Below is a small trained network, with its code and all its weights. Each question gives an input and a target symbol and asks what happens when units are switched off, that is, made to give their printed mean instead of their output.

import numpy as np


def w(rows, s, z=0):
    codes = np.array(rows[::2]) - 128.0
    scale = np.full(codes.shape[1], s)
    scale[-1] = z or s
    return codes * scale


def f(y):
    return np.maximum(y, 0)


def softmax(a):
    e = np.exp(a - a.max(-1, keepdims=True))
    return e / e.sum(-1, keepdims=True)


def log_softmax(a):
    a = a - a.max(-1, keepdims=True)
    return a - np.log(np.exp(a).sum(-1, keepdims=True))


def net(x, mask):
    ids = ['αβγδζηθλμξπστφψω'.index(c) for c in x.split()]
    T = len(ids)
    res = E[ids] + P[:T]
    u = 0
    for l in range(2):
        r = res
        for j in range(2):
            rows = slice(2 * j, 2 * j + 2)
            q, k, v = (r @ M[l][rows].T for M in (Q, K, V))
            z = softmax(np.where(np.tri(T) > 0, q @ k.T / 2**0.5, -1e9)) @ v
            o = O[l][rows]
            res = res + np.where(mask[u + j], z, o[:, -1]) @ o[:, :-1]
        u += 2
        y = f(res @ A[l][:, :-1].T + A[l][:, -1])
        res = res + np.where(mask[u : u + 4], y, B[l][:, -1]) @ B[l][:, :-1]
        u += 4
    return log_softmax(res[-1] @ U[:, :-1].T + U[:, -1])


Q, K, V, O, A, B = {}, {}, {}, {}, {}, {}
E = w([
[123,44,116,106,63,198,87,227,102,124],'α',
[85,97,226,64,102,162,132,150,122,32],'β',
[193,175,59,120,110,134,175,160,149,150],'γ',
[140,176,178,77,44,71,175,95,171,81],'δ',
[133,179,111,159,34,138,48,76,131,1],'ζ',
[116,109,190,172,183,197,163,112,173,65],'η',
[118,107,175,206,146,219,163,93,128,179],'θ',
[114,154,105,134,178,127,12,186,187,51],'λ',
[121,107,107,82,65,22,52,183,166,181],'μ',
[159,134,105,75,172,168,48,81,160,161],'ξ',
[95,146,110,192,144,112,75,130,191,188],'π',
[110,150,187,207,114,73,126,161,120,129],'σ',
[172,110,163,148,61,114,61,88,103,205],'τ',
[188,163,160,124,175,110,81,148,82,134],'φ',
[101,29,183,66,129,42,152,83,175,207],'ψ',
[191,51,88,161,131,81,151,131,140,70],'ω',
],0.0078)
P = w([
[32,84,60,86,115,128,154,115,22,74],'0',
[227,114,200,128,58,151,93,206,245,72],'1',
[252,85,209,128,83,130,93,194,241,99],'2',
[228,87,173,155,127,131,68,171,214,124],'3',
[231,65,145,180,172,81,67,167,181,148],'4',
[236,54,134,205,192,75,36,108,198,139],'5',
[240,42,122,209,201,60,44,98,189,146],'6',
],0.0026)
Q[0] = w([
[29,162,68,56,71,175,208,136,65,144],'0.h1',
[94,215,50,100,128,132,156,109,72,106],'0.h1',
[3,187,90,72,149,144,145,104,32,157],'0.h2',
[115,229,179,135,76,197,86,194,208,147],'0.h2',
],0.016)
K[0] = w([
[163,118,231,210,134,151,55,174,236,130],'0.h1',
[255,91,169,153,120,119,83,172,162,118],'0.h1',
[141,151,154,86,48,204,172,195,239,105],'0.h2',
[210,97,208,194,171,88,63,114,170,126],'0.h2',
],0.015)
V[0] = w([
[153,41,102,176,136,145,135,162,123,165],'0.h1',
[88,148,64,191,155,70,91,40,105,131],'0.h1',
[181,79,142,93,40,172,112,25,131,155],'0.h2',
[196,167,195,187,105,82,136,187,2,112],'0.h2',
],0.015)
O[0] = w([
[132,109,105,84,171,174,150,207,127,166,243],'0.h1',
[118,55,130,200,184,134,61,103,91,140,65],'0.h1',
[159,90,110,117,62,183,115,30,121,167,218],'0.h2',
[184,142,194,159,108,76,149,147,2,136,249],'0.h2',
],0.0081,0.002)
A[0] = w([
[248,224,137,110,171,144,68,123,155,145,2],'0.n1',
[98,221,157,134,108,111,135,80,156,194,9],'0.n2',
[110,223,146,240,109,130,135,162,188,212,93],'0.n3',
[90,184,27,200,140,115,188,100,86,169,100],'0.n4',
],0.011,0.0027)
B[0] = w([
[229,181,179,3,181,189,8,99,85,94,254],'0.n1',
[102,160,116,233,83,83,166,118,185,153,158],'0.n2',
[134,195,178,220,22,186,98,197,228,184,204],'0.n3',
[219,252,83,110,140,131,189,183,165,189,141],'0.n4',
],0.005,0.0026)
Q[1] = w([
[73,160,79,131,148,124,153,104,76,136],'1.h1',
[89,119,127,117,137,147,134,154,119,145],'1.h1',
[5,181,88,117,105,169,155,117,53,137],'1.h2',
[220,127,203,92,76,146,67,150,205,90],'1.h2',
],0.02)
K[1] = w([
[72,150,199,85,65,179,124,138,116,86],'1.h1',
[148,134,162,120,98,117,121,118,143,123],'1.h1',
[249,84,210,145,99,109,87,163,209,105],'1.h2',
[23,97,138,120,194,87,185,74,101,160],'1.h2',
],0.017)
V[1] = w([
[215,97,6,188,116,104,229,127,136,57],'1.h1',
[121,122,72,94,129,3,85,141,161,127],'1.h1',
[130,209,156,102,153,205,74,124,101,187],'1.h2',
[81,167,134,203,168,248,201,103,93,61],'1.h2',
],0.014)
O[1] = w([
[249,31,81,169,128,108,180,138,171,82,232],'1.h1',
[119,90,91,83,140,13,94,136,143,135,113],'1.h1',
[180,157,147,189,160,112,126,156,209,141,4],'1.h2',
[188,115,254,82,67,166,77,165,199,132,33],'1.h2',
],0.0068,0.0012)
A[1] = w([
[134,155,117,133,134,128,194,60,193,112,55],'1.n1',
[71,52,225,138,140,92,244,121,165,233,3],'1.n2',
[66,115,184,138,225,148,216,81,143,23,156],'1.n3',
[157,112,218,94,132,106,164,101,172,147,51],'1.n4',
],0.012,0.0023)
B[1] = w([
[162,189,112,113,157,120,129,89,160,127,194],'1.n1',
[52,136,1,180,176,125,189,121,49,79,174],'1.n2',
[107,106,247,98,161,128,161,144,184,157,175],'1.n3',
[65,102,149,121,184,99,193,75,109,124,254],'1.n4',
],0.0076,0.0044)
U = w([
[103,56,98,102,83,199,116,212,86,127,253],'α',
[89,98,179,69,98,121,161,123,134,108,41],'β',
[166,201,86,68,128,142,196,183,142,158,182],'γ',
[125,175,139,97,57,76,185,84,139,101,45],'δ',
[116,166,114,146,58,138,100,77,118,2,134],'ζ',
[111,116,176,141,181,158,158,119,171,131,52],'η',
[132,143,119,201,149,197,147,96,123,145,91],'θ',
[96,145,121,142,192,141,54,178,164,56,90],'λ',
[102,104,121,84,102,43,99,151,154,187,86],'μ',
[119,125,92,76,169,173,82,76,157,152,103],'ξ',
[108,152,119,175,127,123,89,128,215,167,146],'π',
[120,173,158,201,126,78,141,169,100,120,162],'σ',
[147,96,160,153,70,127,101,47,106,211,119],'τ',
[150,162,172,120,170,102,110,144,53,129,136],'φ',
[86,129,95,120,168,117,152,92,111,141,128],'ψ',
[176,74,107,155,157,103,143,132,153,108,174],'ω',
],0.0082,0.0028)

Each question gives the input, a string of symbols that net reads in full, and the target symbol t.
The units are the heads (2 rows each of Q, K, V and O) and the neurons (one row each of A and B). Each row of codes is followed by its name. A weight is (code - 128) times the scale printed after its matrix; where a second scale follows, it is the last column's (O, A, B and U).
mask holds one flag per unit, layer by layer, with each layer's heads first. A switched-off unit (its flag False) gives its mean, the last column of its rows in O or B, instead of its output. The means were averaged over made-up inputs and are rounded, as every weight is.
A unit's drop is (log p(t) with every unit on - log p(t) with that unit switched off) / (log p(t) with every unit on - log p(t) with every unit switched off).
The circuit of an input: a set's keep is (log p(t) with only the set's units on - log p(t) with every unit switched off) / (log p(t) with every unit on - log p(t) with every unit switched off). Starting from all 12 units, units are removed one at a time, each time the one whose removal leaves the highest keep (on an exact tie, the one counted first), for as long as the keep stays at least 0.8.
circuit, biggest first: the units of the circuit, biggest drop first
top k neurons: the k neurons with the biggest drops, biggest first
k most important neurons of layer l: the k neurons of layer l with the biggest drops, biggest first
drop when u is switched off: that unit's drop, to one decimal
input ζ γ α, target τ: circuit, biggest first => 0.h1, 0.h2
input ω η ξ α ξ, target ξ: circuit, biggest first => 0.h2, 0.n1
input γ δ η, target ω: circuit, biggest first => 1.h1, 0.n4
input γ α β π, target π: circuit, biggest first => 0.h2, 0.n3
input φ β γ τ ξ ω α, target ω: circuit, biggest first => 1.h1, 1.h2
input γ ζ δ β, target ω: top 2 neurons => 0.n4, 0.n1
input η ξ λ ψ, target ψ: top 2 neurons => 1.n2, 1.n4
input α ζ ω π η λ, target γ: circuit, biggest first => 0.h1
input γ α φ ω ξ, target ω: circuit, biggest first => 1.h1, 0.n1, 0.n4
input α φ θ φ, target φ: top 2 neurons => 0.n1, 0.n3
input λ γ τ μ, target μ: circuit, biggest first => 1.h1, 0.h2, 0.h1
input γ φ μ, target ω: circuit, biggest first => 1.h1, 0.n4, 0.n1
input γ μ ψ ω β τ, target ω: 3 most important neurons of layer 0 => 0.n4, 0.n1, 0.n3
input α σ ζ θ θ, target θ: circuit, biggest first => 1.h1, 0.n3
input θ μ ψ η, target η: circuit, biggest first => 1.n4, 1.h2
input φ φ λ, target φ: circuit, biggest first => 0.h2, 0.n1
input γ η θ φ ω α λ, target ω: circuit, biggest first => 1.h1, 0.n1
input α ζ π, target π: top 2 neurons => 0.n3, 0.n2
input μ ω τ σ η ω γ, target ω: top neuron => 0.n1
input τ β δ β γ α θ, target θ: top neuron => 1.n2
input γ ζ σ α ω φ, target ω: top 2 neurons => 0.n1, 0.n4
input θ α γ δ β, target η: top 2 neurons => 1.n4, 0.n4
input α ψ ω, target γ: top 2 neurons => 1.n1, 1.n4
input α φ α, target γ: drop when 1.h2 is switched off => 0.1
input γ α ω θ, target ω: drop when 1.h1 is switched off => 1.0
input η λ β, target β: drop when 0.h2 is switched off => 0.1
